Here is a tiny trained network, its code and every weight. The questions are about switching its units off for an input and a class, where a switched-off unit gives its printed mean instead of its output.

import numpy as np


def w(rows, s, z=0):
    codes = np.array(rows[::2]) - 128.0
    scale = np.full(codes.shape[1], s)
    scale[-1] = z or s
    return codes * scale


def norm(h):
    return h / np.sqrt((h * h).mean(-1, keepdims=True) + 1e-5)


def f(y):
    return np.maximum(y, 0)


def log_softmax(a):
    a = a - a.max(-1, keepdims=True)
    return a - np.log(np.exp(a).sum(-1, keepdims=True))


def net(x, mask):
    res = np.array(x, float).reshape(1, 3) / 4 @ E
    u = 0
    for l in range(2):
        y = f(norm(res) @ A[l][:, :-1].T + A[l][:, -1])
        res = res + np.where(mask[u : u + 8], y, B[l][:, -1]) @ B[l][:, :-1]
        u += 8
    return log_softmax(norm(res)[-1] @ U[:, :-1].T + U[:, -1])


A, B = {}, {}
E = w([
[130,130,83,106,41,125],'x0',
[79,127,214,157,158,129],'x1',
[180,153,99,254,76,135],'x2',
],0.0076)
A[0] = w([
[139,158,91,119,106,130,255],'L0N1',
[105,124,250,165,204,126,116],'L0N2',
[172,150,57,242,7,126,31],'L0N3',
[107,144,168,173,133,171,185],'L0N4',
[91,156,220,169,21,130,185],'L0N5',
[162,132,59,195,98,142,122],'L0N6',
[169,122,106,160,132,129,57],'L0N7',
[132,132,181,142,245,134,238],'L0N8',
],0.014,0.0021)
B[0] = w([
[114,101,137,53,120,113,167],'L0N1',
[58,43,175,112,199,86,216],'L0N2',
[233,66,29,254,106,186,251],'L0N3',
[73,124,138,67,135,167,166],'L0N4',
[127,115,211,155,160,57,175],'L0N5',
[167,149,89,97,60,78,201],'L0N6',
[132,160,133,101,71,141,158],'L0N7',
[105,141,168,180,172,113,211],'L0N8',
],0.02,0.016)
A[1] = w([
[136,155,150,189,124,132,195],'L1N1',
[122,108,115,95,118,128,254],'L1N2',
[132,163,129,165,110,132,243],'L1N3',
[123,107,158,154,250,117,178],'L1N4',
[167,198,168,146,138,76,61],'L1N5',
[140,188,98,181,82,190,100],'L1N6',
[145,103,138,206,164,101,152],'L1N7',
[133,68,194,157,119,121,24],'L1N8',
],0.018,0.0016)
B[1] = w([
[78,89,54,35,133,144,154],'L1N1',
[122,191,165,119,77,116,149],'L1N2',
[80,158,146,171,87,32,150],'L1N3',
[113,38,170,165,144,112,254],'L1N4',
[42,248,118,169,79,106,134],'L1N5',
[218,43,90,122,119,19,181],'L1N6',
[127,148,197,84,202,123,215],'L1N7',
[43,97,129,92,131,100,190],'L1N8',
],0.015,0.016)
U = w([
[117,183,110,156,136,250,28],'0',
[115,154,90,144,141,179,17],'1',
[76,207,99,197,114,137,44],'2',
[118,196,84,160,175,234,2],'3',
[253,72,1,206,45,99,219],'4',
[89,192,127,14,35,108,225],'5',
[16,36,222,154,209,67,208],'6',
],0.01,0.0055)

Each question gives the input, the list of numbers given to net, and the class t.
The units are the neurons (one row each of A and B). Each row of codes is followed by its name. A weight is (code - 128) times the scale printed after its matrix; where a second scale follows, it is the last column's (A, B and U).
mask holds one flag per neuron, layer by layer. A switched-off neuron (its flag False) gives its mean, the last column of its row in B, instead of its output. The means were averaged over made-up inputs and are rounded, as every weight is.
A unit's drop is (log p(t) with every unit on - log p(t) with that unit switched off) / (log p(t) with every unit on - log p(t) with every unit switched off).
The circuit of an input: a set's keep is (log p(t) with only the set's units on - log p(t) with every unit switched off) / (log p(t) with every unit on - log p(t) with every unit switched off). Starting from the 12 units with the biggest drops (on a tie, the unit counted first), units are removed one at a time, each time the one whose removal leaves the highest keep (on an exact tie, the one counted first), for as long as the keep stays at least 0.8.
units of the circuit, in order: the units of the circuit, biggest drop first
k most important neurons: the k neurons with the biggest drops, biggest first
top k neurons in layer l: the k neurons of layer l with the biggest drops, biggest first
drop of u: that unit's drop, to one decimal
input [0,-4,-7], class 5: top 2 neurons in layer 1	[L1N2 L1N4]
input [-4,-3,1], class 5: 2 most important neurons	[L0N3 L0N2]
input [4,-2,-6], class 5: units of the circuit, in order	[L0N3 L0N2 L1N4]
input [5,0,-8], class 5: 4 most important neurons	[L0N3 L0N8 L0N2 L0N5]
input [6,-4,-8], class 5: 3 most important neurons	[L0N3 L0N2 L0N8]
input [1,-4,-7], class 5: 4 most important neurons	[L0N3 L0N8 L0N2 L0N5]
input [8,8,4], class 4: 3 most important neurons	[L0N3 L0N2 L0N8]
input [8,-4,-8], class 5: drop of L0N2	0.4
input [3,1,-3], class 5: top 4 neurons in layer 0	[L0N3 L0N8 L0N2 L0N5]
input [1,-5,-6], class 5: drop of L0N5	0.2
input [6,-1,-3], class 5: 4 most important neurons	[L0N3 L0N2 L0N8 L1N4]
input [0,-1,-1], class 5: 4 most important neurons	[L0N3 L0N8 L0N2 L0N5]
input [3,4,6], class 4: drop of L0N3	0.4
input [5,4,6], class 4: top neuron in layer 0	[L0N3]
input [7,-4,-8], class 5: drop of L1N4	0.1
